Here is a tiny trained network, its code and every weight. The questions are about switching its units off for an input and a target symbol, where a switched-off unit gives its printed mean instead of its output.

import numpy as np


def w(rows, s, z=0):
    codes = np.array(rows[::2]) - 128.0
    scale = np.full(codes.shape[1], s)
    scale[-1] = z or s
    return codes * scale


def norm(h):
    return h / np.sqrt((h * h).mean(-1, keepdims=True) + 1e-5)


def f(y):
    return np.maximum(y, 0)


def softmax(a):
    e = np.exp(a - a.max(-1, keepdims=True))
    return e / e.sum(-1, keepdims=True)


def log_softmax(a):
    a = a - a.max(-1, keepdims=True)
    return a - np.log(np.exp(a).sum(-1, keepdims=True))


def net(x, mask):
    ids = ['αδεζθλ'.index(c) for c in x.split()]
    T = len(ids)
    res = E[ids] + P[:T]
    r = norm(res)
    for j in range(2):
        rows = slice(2 * j, 2 * j + 2)
        q, k, v = (r @ M[0][rows].T for M in (Q, K, V))
        z = softmax(np.where(np.tri(T) > 0, q @ k.T / 2**0.5, -1e9)) @ v
        o = O[0][rows]
        res = res + np.where(mask[j], z, o[:, -1]) @ o[:, :-1]
    y = f(norm(res) @ A[0][:, :-1].T + A[0][:, -1])
    res = res + np.where(mask[2:6], y, B[0][:, -1]) @ B[0][:, :-1]
    return log_softmax(norm(res)[-1] @ U[:, :-1].T + U[:, -1])


Q, K, V, O, A, B = {}, {}, {}, {}, {}, {}
E = w([
[199,208,165,90,84,170],'α',
[140,111,203,74,114,162],'δ',
[149,181,58,180,93,183],'ε',
[84,71,120,147,65,155],'ζ',
[119,188,199,117,3,79],'θ',
[168,39,156,232,48,87],'λ',
],0.019)
P = w([
[169,106,69,3,99,132],'0',
[68,89,81,58,147,141],'1',
[113,125,86,95,134,167],'2',
[98,116,120,111,132,164],'3',
[94,109,151,123,145,167],'4',
[104,126,168,144,137,191],'5',
[99,131,178,161,150,187],'6',
[101,135,194,172,156,185],'7',
[86,120,207,196,144,175],'8',
],0.015)
Q[0] = w([
[194,118,47,84,170,104],'h0',
[125,121,49,69,172,36],'h0',
[222,169,162,68,158,61],'h1',
[176,119,48,52,252,70],'h1',
],0.014)
K[0] = w([
[188,55,99,55,121,120],'h0',
[127,119,2,17,149,144],'h0',
[95,61,59,63,76,150],'h1',
[151,134,32,13,68,98],'h1',
],0.0094)
V[0] = w([
[213,183,165,89,16,2],'h0',
[97,250,118,85,173,184],'h0',
[31,233,140,118,178,178],'h1',
[63,147,121,113,73,52],'h1',
],0.0083)
O[0] = w([
[115,151,159,124,156,38,159],'h0',
[174,176,97,56,86,117,1],'h0',
[2,129,160,107,156,195,65],'h1',
[79,171,151,141,110,128,130],'h1',
],0.014,0.0049)
A[0] = w([
[251,216,226,162,16,129,103],'n0',
[173,92,153,85,199,63,51],'n1',
[170,236,110,177,160,2,98],'n2',
[33,186,221,133,107,66,255],'n3',
],0.0076,0.0034)
B[0] = w([
[23,6,62,130,194,116,218],'n0',
[111,148,213,181,226,131,137],'n1',
[144,141,226,199,167,211,185],'n2',
[127,133,126,145,22,108,254],'n3',
],0.012,0.0055)
U = w([
[44,149,113,79,206,100,79],'α',
[179,181,196,67,128,160,138],'δ',
[40,163,87,131,131,213,83],'ε',
[161,146,46,111,2,155,251],'ζ',
[59,247,148,141,61,67,146],'θ',
[178,158,127,215,169,95,166],'λ',
],0.0081,0.0025)

Each question gives the input, a string of symbols that net reads in full, and the target symbol t.
The units are the heads (2 rows each of Q, K, V and O) and the neurons (one row each of A and B). Each row of codes is followed by its name. A weight is (code - 128) times the scale printed after its matrix; where a second scale follows, it is the last column's (O, A, B and U).
mask holds one flag per unit, heads first, then neurons. A switched-off unit (its flag False) gives its mean, the last column of its rows in O or B, instead of its output. The means were averaged over made-up inputs and are rounded, as every weight is.
A unit's drop is (log p(t) with every unit on - log p(t) with that unit switched off) / (log p(t) with every unit on - log p(t) with every unit switched off).
The circuit of an input: a set's keep is (log p(t) with only the set's units on - log p(t) with every unit switched off) / (log p(t) with every unit on - log p(t) with every unit switched off). Starting from all 6 units, units are removed one at a time, each time the one whose removal leaves the highest keep (on an exact tie, the one counted first), for as long as the keep stays at least 0.8.
units of the circuit, in order: the units of the circuit, biggest drop first
top k neurons: the k neurons with the biggest drops, biggest first
which heads matter: for each layer, one digit per head in row order, 1 if its drop is at least 0.15 and else 0, layers parted by /
drop of u: that unit's drop, to one decimal
input α ζ ζ λ α, target λ: units of the circuit, in order : [h0]
input ε ζ θ θ ζ, target θ: which heads matter : 10
input θ ε ε λ ε, target λ: which heads matter : 11
input ζ ε α, target α: which heads matter : 00
input λ ζ ζ, target λ: which heads matter : 01
input ζ θ λ α δ ζ α, target ε: which heads matter : 00
input ζ λ ζ λ α λ α, target λ: units of the circuit, in order : [h1, h0]
input λ ζ ε ε δ ε θ ζ δ, target θ: units of the circuit, in order : [h0, n3]
input ε ζ ε ε λ ε ζ, target λ: top 2 neurons : [n3, n0]
input ε ζ α ε θ ζ ε, target θ: units of the circuit, in order : [h0, h1, n3, n0]
input ζ α λ ζ δ, target λ: top 2 neurons : [n0, n1]
input λ α δ, target λ: drop of h1 : 0.4
input θ ζ ζ α, target α: drop of n0 : 0.9
input θ λ ε, target λ: drop of h0 : 0.6
